[[123 123 123 122 122 123 134 134 122]
 [138 139 137 138 139 139 137 136 139]
 [136 136 136 135 136 136 132 133 135]
 [122 122 123 121 122 122 136 136 121]
 [123 124 123 123 123 124 140 139 124]
 [111 111 111 110 111 111 139 138 111]
 [150 150 150 149 150 150 127 127 150]
 [141 142 141 141 142 142 132 132 142]
 [135 134 135 133 134 134 132 133 133]]
=>
[[135 134 135 133 134 134 132 133 133]
 [123 123 123 122 122 123 134 134 122]
 [138 139 137 138 139 139 137 136 139]
 [136 136 136 135 136 136 132 133 135]
 [122 122 123 121 122 122 136 136 121]
 [123 124 123 123 123 124 140 139 124]
 [111 111 111 110 111 111 139 138 111]
 [150 150 150 149 150 150 127 127 150]
 [141 142 141 141 142 142 132 132 142]]

[[120 121 120 120 120 122 122 120 140 122 141 122 127 119 121 127]
 [122 120 122 122 122 134 133 123 120 128 120 134 114 123 133 114]
 [111 113 111 111 111 124 124 111 151 126 152 124 127 112 122 129]
 [129 130 130 130 129 129 129 129 133 132 133 129 134 129 129 134]
 [146 148 146 146 146 110 112 146 130 115 128 111 150 144 112 148]
 [114 117 114 114 114 120 121 114 157 126 158 120 133 113 118 135]]
=>
[[114 117 114 114 114 120 121 114 157 126 158 120 133 113 118 135]
 [120 121 120 120 120 122 122 120 140 122 141 122 127 119 121 127]
 [122 120 122 122 122 134 133 123 120 128 120 134 114 123 133 114]
 [111 113 111 111 111 124 124 111 151 126 152 124 127 112 122 129]
 [129 130 130 130 129 129 129 129 133 132 133 129 134 129 129 134]
 [146 148 146 146 146 110 112 146 130 115 128 111 150 144 112 148]]

[[137 111 137]
 [133 109 133]
 [137 110 137]
 [136 113 136]
 [147 111 147]
 [122 133 122]
 [136  99 136]
 [137 109 137]
 [132 109 132]]
=>
[[132 109 132]
 [137 111 137]
 [133 109 133]
 [137 110 137]
 [136 113 136]
 [147 111 147]
 [122 133 122]
 [136  99 136]
 [137 109 137]]

[[126 127 146 134 132 136 121 138 130 136]
 [114 149 131 126 127 140 117 116 152 133]
 [127 131 121 125 126 126 130 122 130 125]
 [133 122 123 127 127 123 133 130 120 125]]
=>
[[133 122 123 127 127 123 133 130 120 125]
 [126 127 146 134 132 136 121 138 130 136]
 [114 149 131 126 127 140 117 116 152 133]
 [127 131 121 125 126 126 130 122 130 125]]

[[122 149 131 122 131 129 132 129 129 129 122]
 [129 138 140 129 140 140 140 139 140 140 129]
 [128 134 127 128 127 127 128 126 127 127 128]
 [121 150 141 121 141 140 142 139 140 140 121]]
=>
[[121 150 141 121 141 140 142 139 140 140 121]
 [122 149 131 122 131 129 132 129 129 129 122]
 [129 138 140 129 140 140 140 139 140 140 129]
 [128 134 127 128 127 127 128 126 127 127 128]]

[[105 110 105 104 105 105 104 104 110 113 104 152 111 152]
 [140 145 141 142 138 142 141 142 145 144 140 103 141 105]
 [117 150 118 125 116 124 123 125 150 147 126 104 141 103]
 [152 110 152 153 153 153 153 152 110 115 152 153 129 149]
 [104 149 104 107 104 105 105 108 150 147 108 103 137 104]
 [104 129 103 103 104 103 104 104 129 127 104 149 126 153]]
=>
[[104 129 103 103 104 103 104 104 129 127 104 149 126 153]
 [105 110 105 104 105 105 104 104 110 113 104 152 111 152]
 [140 145 141 142 138 142 141 142 145 144 140 103 141 105]
 [117 150 118 125 116 124 123 125 150 147 126 104 141 103]
 [152 110 152 153 153 153 153 152 110 115 152 153 129 149]
 [104 149 104 107 104 105 105 108 150 147 108 103 137 104]]

[[131 126 124 125 128 128 128 127 128 124 128 123 128 129]
 [132 123 124 118 128 128 128 126 129 117 128 120 128 129]
 [130 109 124 115 126 131 122 143 145 123 154 123 154 129]
 [130 110 124 115 126 131 122 143 145 122 154 123 154 129]]
=>
[[130 110 124 115 126 131 122 143 145 122 154 123 154 129]
 [131 126 124 125 128 128 128 127 128 124 128 123 128 129]
 [132 123 124 118 128 128 128 126 129 117 128 120 128 129]
 [130 109 124 115 126 131 122 143 145 123 154 123 154 129]]

[[127 122 135 147 131 121 133 129 116 141 123]
 [121 129 118 110 130 139 122 138 138 123 137]
 [131 128 113 121 119 140 123 131 117 110 138]
 [121 125 118 109 128 137 124 137 134 124 137]
 [127 125 109 120 124 141 126 132 119 113 141]
 [133 136 143 145 126 116 134 118 117 124 116]
 [121 121 121 109 130 136 122 138 132 125 141]
 [131 122 136 150 136 124 135 129 114 141 124]]
=>
[[131 122 136 150 136 124 135 129 114 141 124]
 [127 122 135 147 131 121 133 129 116 141 123]
 [121 129 118 110 130 139 122 138 138 123 137]
 [131 128 113 121 119 140 123 131 117 110 138]
 [121 125 118 109 128 137 124 137 134 124 137]
 [127 125 109 120 124 141 126 132 119 113 141]
 [133 136 143 145 126 116 134 118 117 124 116]
 [121 121 121 109 130 136 122 138 132 125 141]]

[[150 108 119 122 117 105 151 117 116 130 122 128]
 [145 123 119 131 118 119 128 132 130 129 128 128]
 [119 133 127 137 131 138 104 146 139 127 124 107]
 [119 133 128 129 131 138 137 132 127 129 144 153]]
=>
[[119 133 128 129 131 138 137 132 127 129 144 153]
 [150 108 119 122 117 105 151 117 116 130 122 128]
 [145 123 119 131 118 119 128 132 130 129 128 128]
 [119 133 127 137 131 138 104 146 139 127 124 107]]
---
[[154 154 154]
 [146 153 155]
 [113 121 120]
 [143 135 134]
 [140 146 143]
 [144 151 150]
 [134 128 132]
 [115 124 124]
 [106 114 115]
 [151 145 142]
 [101 109 110]]
=>
[[154 154 154]
 [153 155 146]
 [121 120 113]
 [135 134 143]
 [146 143 140]
 [151 150 144]
 [128 132 134]
 [124 124 115]
 [114 115 106]
 [145 142 151]
 [109 110 101]]

[[133 122 129 134 115 128 132 132]
 [129 136 119 127 135 150 135 128]
 [134 132 122 135 132 136 118 123]
 [129 138 116 128 133 142 131 125]
 [129 139 113 129 131 134 127 122]
 [144 129 135 150 140 124 113 141]
 [130 126 134 133 113 123 129 133]
 [117 144 118 120 123 140 126 117]
 [117 145 117 119 123 141 126 115]
 [131 117 139 138 121 123 135 109]]
=>
[[122 129 134 115 128 132 132 133]
 [136 119 127 135 150 135 128 129]
 [132 122 135 132 136 118 123 134]
 [138 116 128 133 142 131 125 129]
 [139 113 129 131 134 127 122 129]
 [129 135 150 140 124 113 141 144]
 [126 134 133 113 123 129 133 130]
 [144 118 120 123 140 126 117 117]
 [145 117 119 123 141 126 115 117]
 [117 139 138 121 123 135 109 131]]

[[103 144 145 126 131 148 140 142 131 139 127 121]
 [148 145 120 132 124 130 113 125 119 127 134 116]]
=>
[[144 145 126 131 148 140 142 131 139 127 121 103]
 [145 120 132 124 130 113 125 119 127 134 116 148]]

[[121 135 126 127 125 135 123]
 [130 134 128 131 119 147 113]
 [115 132 124 122 134 114 139]
 [149 115 134 136 126 134 122]
 [129 131 128 129 123 139 120]
 [129 120 129 126 138 109 143]
 [128 128 128 128 128 128 128]
 [131 119 129 127 137 110 141]
 [123 135 126 128 122 139 119]
 [150 115 134 136 126 134 122]
 [128 128 128 128 128 128 128]
 [107 139 122 120 132 117 137]]
=>
[[135 126 127 125 135 123 121]
 [134 128 131 119 147 113 130]
 [132 124 122 134 114 139 115]
 [115 134 136 126 134 122 149]
 [131 128 129 123 139 120 129]
 [120 129 126 138 109 143 129]
 [128 128 128 128 128 128 128]
 [119 129 127 137 110 141 131]
 [135 126 128 122 139 119 123]
 [115 134 136 126 134 122 150]
 [128 128 128 128 128 128 128]
 [139 122 120 132 117 137 107]]

[[124 112 133 139 128 118 118 128 124 141 118]
 [150 150 115 141 150 151 130 117 109 149 106]
 [121 106 106 150 106 106 150 106 106 142 109]]
=>
[[112 133 139 128 118 118 128 124 141 118 124]
 [150 115 141 150 151 130 117 109 149 106 150]
 [106 106 150 106 106 150 106 106 142 109 121]]

[[127 125 127 128 139 131 151 131 127]
 [129 132 127 124 126 128 120 130 127]
 [128 126 126 132 126 124 140 125 127]]
=>
[[125 127 128 139 131 151 131 127 127]
 [132 127 124 126 128 120 130 127 129]
 [126 126 132 126 124 140 125 127 128]]

[[125 123 125 133 123 122 132 125 123 133]
 [136 139 144 139 146 143 109 145 126 144]
 [107 111 147 107 106 108 113 147 150 108]
 [122 120 125 132 118 119 132 125 125 130]
 [111 113 141 115 112 112 117 142 143 117]]
=>
[[123 125 133 123 122 132 125 123 133 125]
 [139 144 139 146 143 109 145 126 144 136]
 [111 147 107 106 108 113 147 150 108 107]
 [120 125 132 118 119 132 125 125 130 122]
 [113 141 115 112 112 117 142 143 117 111]]
